Here is a tiny trained network, its code and every weight. The questions are about switching its units off for an input and a class, where a switched-off unit gives its printed mean instead of its output.

import numpy as np


def w(rows, s, z=0):
    codes = np.array(rows[::2]) - 128.0
    scale = np.full(codes.shape[1], s)
    scale[-1] = z or s
    return codes * scale


def f(y):
    return np.maximum(y, 0)


def log_softmax(a):
    a = a - a.max(-1, keepdims=True)
    return a - np.log(np.exp(a).sum(-1, keepdims=True))


def net(x, mask):
    res = np.array(x, float).reshape(1, 3) / 4 @ E
    y = f(res @ A[0][:, :-1].T + A[0][:, -1])
    res = res + np.where(mask, y, B[0][:, -1]) @ B[0][:, :-1]
    return log_softmax(res[-1] @ U[:, :-1].T + U[:, -1])


A, B = {}, {}
E = w([
[119,129,39,137,79,80,194,62,228,39],'x0',
[104,77,153,1,98,210,112,88,167,120],'x1',
[93,215,85,94,173,128,37,114,105,53],'x2',
],0.0098)
A[0] = w([
[146,137,111,229,120,95,170,186,125,169,51],'neuron 0',
[76,103,40,160,54,92,197,34,188,74,71],'neuron 1',
[254,73,165,142,121,127,147,122,219,186,80],'neuron 2',
[145,49,100,4,93,176,177,150,123,153,2],'neuron 3',
[190,68,99,122,64,84,179,59,170,133,163],'neuron 4',
[158,68,195,176,151,133,57,121,101,234,46],'neuron 5',
[164,67,168,128,99,83,202,94,131,207,73],'neuron 6',
[155,182,113,202,121,37,130,166,108,127,87],'neuron 7',
[182,65,113,222,153,46,149,162,136,158,58],'neuron 8',
[150,35,253,158,121,109,169,124,153,206,80],'neuron 9',
[93,16,116,47,70,191,137,108,133,182,39],'neuron 10',
[153,79,207,54,37,131,146,113,139,129,71],'neuron 11',
[125,145,101,55,38,191,138,161,224,150,175],'neuron 12',
[139,73,117,202,86,107,114,110,219,59,67],'neuron 13',
[222,80,145,126,139,139,187,107,141,159,158],'neuron 14',
],0.0078,0.0037)
B[0] = w([
[74,132,59,120,25,106,253,74,85,129,218],'neuron 0',
[70,28,155,198,142,148,88,204,76,145,254],'neuron 1',
[148,192,139,70,184,116,5,75,149,65,207],'neuron 2',
[54,128,53,75,95,131,225,110,83,210,201],'neuron 3',
[26,170,223,173,168,135,61,148,77,180,225],'neuron 4',
[72,51,147,183,50,173,102,175,75,226,239],'neuron 5',
[138,155,100,99,182,5,48,83,70,96,216],'neuron 6',
[52,175,76,41,97,73,222,60,129,95,228],'neuron 7',
[49,195,61,54,85,176,192,92,100,116,221],'neuron 8',
[116,140,129,154,229,99,13,137,109,100,250],'neuron 9',
[81,201,36,118,108,162,188,138,78,239,221],'neuron 10',
[54,139,131,86,100,127,198,106,76,66,201],'neuron 11',
[62,205,99,118,84,104,165,50,144,136,208],'neuron 12',
[122,83,152,111,93,165,63,191,44,217,198],'neuron 13',
[233,195,183,116,178,66,32,70,150,145,203],'neuron 14',
],0.007,0.0091)
U = w([
[100,170,49,84,69,120,205,63,104,151,65],'0',
[90,39,165,218,91,150,79,215,51,191,104],'1',
[126,194,80,102,187,94,6,75,117,59,213],'2',
[108,170,146,178,114,118,104,74,140,141,190],'3',
[255,63,175,196,40,140,166,140,215,120,3],'4',
],0.008,0.0038)

Each question gives the input, the list of numbers given to net, and the class t.
The units are the neurons (one row each of A and B). Each row of codes is followed by its name. A weight is (code - 128) times the scale printed after its matrix; where a second scale follows, it is the last column's (A, B and U).
mask holds one flag per neuron, in row order. A switched-off neuron (its flag False) gives its mean, the last column of its row in B, instead of its output. The means were averaged over made-up inputs and are rounded, as every weight is.
A unit's drop is (log p(t) with every unit on - log p(t) with that unit switched off) / (log p(t) with every unit on - log p(t) with every unit switched off).
The circuit of an input: a set's keep is (log p(t) with only the set's units on - log p(t) with every unit switched off) / (log p(t) with every unit on - log p(t) with every unit switched off). Starting from the 12 units with the biggest drops (on a tie, the unit counted first), units are removed one at a time, each time the one whose removal leaves the highest keep (on an exact tie, the one counted first), for as long as the keep stays at least 0.8.
circuit, biggest first: the units of the circuit, biggest drop first
most important unit: the unit with the biggest drop
top k neurons: the k neurons with the biggest drops, biggest first
drop of u: that unit's drop, to one decimal
input [-5,6,-8], class 2: most important unit => neuron 9
input [7,-3,6], class 1: circuit, biggest first => (neuron 1; neuron 13)
input [-5,-5,-1], class 0: circuit, biggest first => (neuron 1; neuron 0)
input [-1,4,-6], class 2: circuit, biggest first => (neuron 9; neuron 2)
input [-6,5,5], class 1: circuit, biggest first => (neuron 7; neuron 2)
input [6,-4,0], class 1: top 2 neurons => (neuron 1; neuron 13)
input [8,-7,8], class 1: top 2 neurons => (neuron 1; neuron 13)
input [-2,-6,-6], class 0: top 4 neurons => (neuron 0; neuron 8; neuron 7; neuron 5)
input [5,4,2], class 1: top 2 neurons => (neuron 1; neuron 7)
input [-5,-7,-4], class 0: top 3 neurons => (neuron 0; neuron 8; neuron 7)
input [-5,-8,-7], class 0: top 2 neurons => (neuron 0; neuron 8)
input [-4,-1,-5], class 2: drop of neuron 9 => 0.2
input [-6,-8,0], class 0: drop of neuron 4 => 0.0
input [6,-4,2], class 1: circuit, biggest first => (neuron 1)
input [2,-8,6], class 0: drop of neuron 7 => 0.1
